Below is a small trained network, with its code and all its weights. Each question gives an input and a class and asks what happens when units are switched off, that is, made to give their printed mean instead of their output.

import numpy as np


def w(rows, s, z=0):
    codes = np.array(rows[::2]) - 128.0
    scale = np.full(codes.shape[1], s)
    scale[-1] = z or s
    return codes * scale


def norm(h):
    return h / np.sqrt((h * h).mean(-1, keepdims=True) + 1e-5)


def f(y):
    return np.maximum(y, 0)


def log_softmax(a):
    a = a - a.max(-1, keepdims=True)
    return a - np.log(np.exp(a).sum(-1, keepdims=True))


def net(x, mask):
    res = np.array(x, float).reshape(1, 7) / 4 @ E
    u = 0
    for l in range(3):
        y = f(norm(res) @ A[l][:, :-1].T + A[l][:, -1])
        res = res + np.where(mask[u : u + 4], y, B[l][:, -1]) @ B[l][:, :-1]
        u += 4
    return log_softmax(norm(res)[-1] @ U[:, :-1].T + U[:, -1])


A, B = {}, {}
E = w([
[109,123,72,58,113,130,172,129,194,143,217],'x0',
[127,104,121,105,142,137,122,123,114,133,125],'x1',
[90,98,125,121,177,154,77,151,134,111,144],'x2',
[116,147,106,132,88,120,146,105,126,153,108],'x3',
[78,192,111,55,153,115,158,88,123,62,143],'x4',
[149,126,118,97,120,149,163,114,112,164,113],'x5',
[136,88,65,117,121,255,201,102,137,47,73],'x6',
],0.0077)
A[0] = w([
[109,202,171,132,178,157,94,58,114,118,112,143],'L0N0',
[178,106,99,123,99,150,77,112,192,163,156,41],'L0N1',
[85,220,159,105,163,118,113,96,3,80,72,3],'L0N2',
[111,187,151,77,168,66,126,152,115,182,152,153],'L0N3',
],0.0051,0.00063)
B[0] = w([
[197,131,54,171,117,82,178,101,140,124,143,203],'L0N0',
[192,132,47,84,182,90,67,174,196,48,80,180],'L0N1',
[206,102,40,53,97,130,62,137,110,193,194,254],'L0N2',
[176,45,254,153,149,151,92,74,150,199,127,247],'L0N3',
],0.0071,0.0038)
A[1] = w([
[67,160,158,44,138,57,161,99,134,154,245,7],'L1N0',
[105,100,176,129,135,187,175,85,155,88,56,111],'L1N1',
[138,158,2,70,162,145,199,141,139,32,135,171],'L1N2',
[160,88,130,133,46,192,109,143,101,74,153,199],'L1N3',
],0.0061,0.0012)
B[1] = w([
[107,147,199,115,216,213,183,42,164,75,63,196],'L1N0',
[104,159,206,85,188,147,98,79,158,70,167,164],'L1N1',
[137,97,136,184,22,75,65,255,76,133,133,254],'L1N2',
[31,130,58,154,157,158,221,124,94,247,98,179],'L1N3',
],0.0078)
A[2] = w([
[130,82,73,138,145,91,218,205,253,117,216,216],'L2N0',
[78,107,94,220,201,180,185,84,89,152,39,8],'L2N1',
[246,103,118,154,195,36,85,93,179,234,216,212],'L2N2',
[9,125,191,97,38,143,131,110,168,42,152,80],'L2N3',
],0.0045,0.0014)
B[2] = w([
[133,163,164,125,52,88,110,132,59,119,197,186],'L2N0',
[137,195,221,123,229,68,139,91,222,206,40,164],'L2N1',
[88,136,10,103,10,145,103,179,154,89,202,255],'L2N2',
[191,180,134,108,200,47,161,33,230,2,128,167],'L2N3',
],0.0068,0.0065)
U = w([
[158,105,110,219,103,113,122,221,51,153,92,254],'0',
[168,181,112,38,88,88,105,126,149,64,201,128],'1',
[133,180,255,141,244,138,180,76,194,126,61,74],'2',
],0.0085,0.00079)

Each question gives the input, the list of numbers given to net, and the class t.
The units are the neurons (one row each of A and B). Each row of codes is followed by its name. A weight is (code - 128) times the scale printed after its matrix; where a second scale follows, it is the last column's (A, B and U).
mask holds one flag per neuron, layer by layer. A switched-off neuron (its flag False) gives its mean, the last column of its row in B, instead of its output. The means were averaged over made-up inputs and are rounded, as every weight is.
A unit's drop is (log p(t) with every unit on - log p(t) with that unit switched off) / (log p(t) with every unit on - log p(t) with every unit switched off).
The circuit of an input: a set's keep is (log p(t) with only the set's units on - log p(t) with every unit switched off) / (log p(t) with every unit on - log p(t) with every unit switched off). Starting from all 12 units, units are removed one at a time, each time the one whose removal leaves the highest keep (on an exact tie, the one counted first), for as long as the keep stays at least 0.8.
circuit, biggest first: the units of the circuit, biggest drop first
unit that matters most: the unit with the biggest drop
k most important neurons: the k neurons with the biggest drops, biggest first
top k neurons in layer l: the k neurons of layer l with the biggest drops, biggest first
drop of u: that unit's drop, to one decimal
input [-2,3,8,-2,-8,-3,2], class 2: unit that matters most -> L1N2
input [8,-5,-6,-5,-2,2,6], class 0: circuit, biggest first -> (L1N2 L1N3)
input [0,7,0,-8,6,4,1], class 0: circuit, biggest first -> (L1N2 L2N2)
input [-2,-6,5,3,-6,3,2], class 2: 3 most important neurons -> (L1N2 L2N1 L0N2)
input [-6,4,5,7,2,6,-7], class 1: 4 most important neurons -> (L1N2 L2N2 L0N2 L1N3)
input [0,3,2,7,-4,8,8], class 2: top 2 neurons in layer 0 -> (L0N2 L0N0)
input [2,-4,4,-3,-6,-4,-5], class 1: circuit, biggest first -> (L1N2 L2N2)
input [-6,5,7,3,8,2,8], class 0: top 2 neurons in layer 1 -> (L1N2 L1N3)
input [1,2,3,1,-5,3,-7], class 1: 4 most important neurons -> (L2N2 L1N2 L1N3 L0N1)
input [-7,3,0,-5,3,1,-6], class 1: 2 most important neurons -> (L1N2 L2N2)
input [7,-4,8,-8,1,-5,0], class 2: top 2 neurons in layer 2 -> (L2N2 L2N3)
input [3,6,4,8,5,-4,-8], class 2: 2 most important neurons -> (L1N0 L1N2)
input [0,-4,0,5,2,7,4], class 0: 3 most important neurons -> (L1N2 L0N3 L1N0)
input [3,1,-5,1,5,-4,-1], class 2: unit that matters most -> L1N0
input [7,-5,8,-5,2,0,-3], class 2: top 2 neurons in layer 1 -> (L1N0 L1N2)
input [-4,-5,8,-7,0,-7,6], class 2: top 2 neurons in layer 1 -> (L1N1 L1N3)
input [-8,1,4,-4,3,-5,-6], class 1: top 2 neurons in layer 0 -> (L0N2 L0N0)
input [-6,4,3,-1,1,7,-3], class 1: drop of L1N3 -> 0.1
input [-2,0,-1,5,3,2,6], class 0: drop of L2N0 -> 0.0
input [-2,7,4,-7,3,3,4], class 0: drop of L1N2 -> 0.4
input [-2,-1,1,6,3,5,5], class 0: circuit, biggest first -> (L1N2)
input [-3,-6,7,3,7,2,2], class 0: drop of L1N2 -> 0.4
input [3,8,3,2,-1,2,5], class 0: circuit, biggest first -> (L1N2 L2N2)
